Below is a small trained network, with its code and all its weights. Each question gives an input and a class and asks what happens when units are switched off, that is, made to give their printed mean instead of their output.

import numpy as np


def w(rows, s, z=0):
    codes = np.array(rows[::2]) - 128.0
    scale = np.full(codes.shape[1], s)
    scale[-1] = z or s
    return codes * scale


def norm(h):
    return h / np.sqrt((h * h).mean(-1, keepdims=True) + 1e-5)


def f(y):
    return y / 2 * (1 + np.tanh(0.7978845608 * (y + 0.044715 * y**3)))


def log_softmax(a):
    a = a - a.max(-1, keepdims=True)
    return a - np.log(np.exp(a).sum(-1, keepdims=True))


def net(x, mask):
    res = np.array(x, float).reshape(1, 2) / 4 @ E
    u = 0
    for l in range(2):
        y = f(norm(res) @ A[l][:, :-1].T + A[l][:, -1])
        res = res + np.where(mask[u : u + 6], y, B[l][:, -1]) @ B[l][:, :-1]
        u += 6
    return log_softmax(norm(res)[-1] @ U[:, :-1].T + U[:, -1])


A, B = {}, {}
E = w([
[88,107,152,69,40,149,185,85,131,234],'x0',
[178,2,147,48,178,214,120,107,173,70],'x1',
],0.0056)
A[0] = w([
[144,211,106,253,170,26,47,171,55,106,69],'L0N0',
[40,114,182,84,11,146,154,45,179,158,54],'L0N1',
[186,60,186,82,194,181,130,84,120,108,65],'L0N2',
[56,182,125,100,98,35,141,99,96,176,7],'L0N3',
[175,165,164,225,124,143,56,192,155,24,145],'L0N4',
[93,122,153,72,105,149,163,101,117,169,81],'L0N5',
],0.0054,0.002)
B[0] = w([
[166,91,87,8,85,111,155,29,255,172,254],'L0N0',
[95,107,118,101,84,139,155,150,161,17,202],'L0N1',
[155,221,98,143,174,108,108,202,67,237,206],'L0N2',
[174,105,201,188,195,212,43,111,43,206,182],'L0N3',
[92,157,197,97,74,82,105,179,65,36,211],'L0N4',
[100,82,47,157,96,121,144,79,154,84,161],'L0N5',
],0.0063,0.0081)
A[1] = w([
[142,83,154,69,143,132,135,138,107,37,1],'L1N0',
[159,97,75,117,139,208,114,117,103,254,25],'L1N1',
[153,159,95,120,126,41,116,46,163,38,115],'L1N2',
[35,89,165,180,39,151,203,91,105,82,168],'L1N3',
[156,132,147,198,111,126,155,86,137,210,234],'L1N4',
[163,107,173,115,160,158,110,131,165,102,231],'L1N5',
],0.0075,0.00095)
B[1] = w([
[89,113,161,212,147,171,156,195,70,186,197],'L1N0',
[44,159,175,191,193,185,165,44,117,187,255],'L1N1',
[122,127,96,121,187,142,175,31,159,182,227],'L1N2',
[148,121,37,34,122,63,203,255,170,78,220],'L1N3',
[97,115,201,188,176,181,106,133,70,125,184],'L1N4',
[72,174,124,152,59,176,185,140,145,154,158],'L1N5',
],0.0077,0.0063)
U = w([
[112,80,44,98,82,121,178,202,163,98,175],'0',
[205,119,142,143,87,112,97,146,134,115,1],'1',
[154,113,118,160,123,126,84,136,150,91,17],'2',
[119,108,159,204,115,159,32,91,112,150,61],'3',
[153,126,123,66,130,76,107,45,214,115,201],'4',
[74,142,165,155,192,190,174,108,122,187,193],'5',
[140,141,169,153,164,127,73,254,89,104,213],'6',
],0.013,0.0039)

Each question gives the input, the list of numbers given to net, and the class t.
The units are the neurons (one row each of A and B). Each row of codes is followed by its name. A weight is (code - 128) times the scale printed after its matrix; where a second scale follows, it is the last column's (A, B and U).
mask holds one flag per neuron, layer by layer. A switched-off neuron (its flag False) gives its mean, the last column of its row in B, instead of its output. The means were averaged over made-up inputs and are rounded, as every weight is.
A unit's drop is (log p(t) with every unit on - log p(t) with that unit switched off) / (log p(t) with every unit on - log p(t) with every unit switched off).
The circuit of an input: a set's keep is (log p(t) with only the set's units on - log p(t) with every unit switched off) / (log p(t) with every unit on - log p(t) with every unit switched off). Starting from all 12 units, units are removed one at a time, each time the one whose removal leaves the highest keep (on an exact tie, the one counted first), for as long as the keep stays at least 0.8.
units of the circuit, in order: the units of the circuit, biggest drop first
most important unit: the unit with the biggest drop
k most important neurons: the k neurons with the biggest drops, biggest first
k most important neurons of layer l: the k neurons of layer l with the biggest drops, biggest first
drop of u: that unit's drop, to one decimal
input [6,-5], class 6: units of the circuit, in order : [L0N0; L1N2]
input [4,-1], class 0: most important unit : L0N1
input [6,5], class 0: 3 most important neurons of layer 0 : [L0N1; L0N3; L0N0]
input [5,-3], class 0: 2 most important neurons : [L0N1; L1N3]
input [-6,3], class 6: 2 most important neurons : [L1N1; L0N0]
input [3,-2], class 0: 2 most important neurons : [L0N1; L0N2]
input [-2,4], class 6: 3 most important neurons : [L0N0; L1N2; L0N3]
input [-3,-8], class 4: 2 most important neurons of layer 1 : [L1N0; L1N1]
input [-7,3], class 6: 2 most important neurons : [L0N4; L1N1]
input [-3,7], class 6: 2 most important neurons of layer 0 : [L0N0; L0N3]
input [6,6], class 0: 4 most important neurons of layer 0 : [L0N1; L0N3; L0N5; L0N0]
input [-2,-6], class 4: 2 most important neurons of layer 0 : [L0N0; L0N2]
input [2,-7], class 3: 3 most important neurons of layer 1 : [L1N3; L1N2; L1N4]
input [7,-1], class 0: most important neuron of layer 0 : [L0N1]
input [-8,5], class 6: 2 most important neurons : [L0N0; L1N1]
input [-4,0], class 4: 2 most important neurons : [L0N0; L1N1]
input [-6,4], class 6: drop of L1N1 : 0.1
input [2,-6], class 3: drop of L0N4 : -0.2
input [-3,-1], class 4: drop of L0N0 : 0.5
input [-1,-2], class 4: most important neuron of layer 0 : [L0N0]
input [8,5], class 0: drop of L0N1 : 0.2
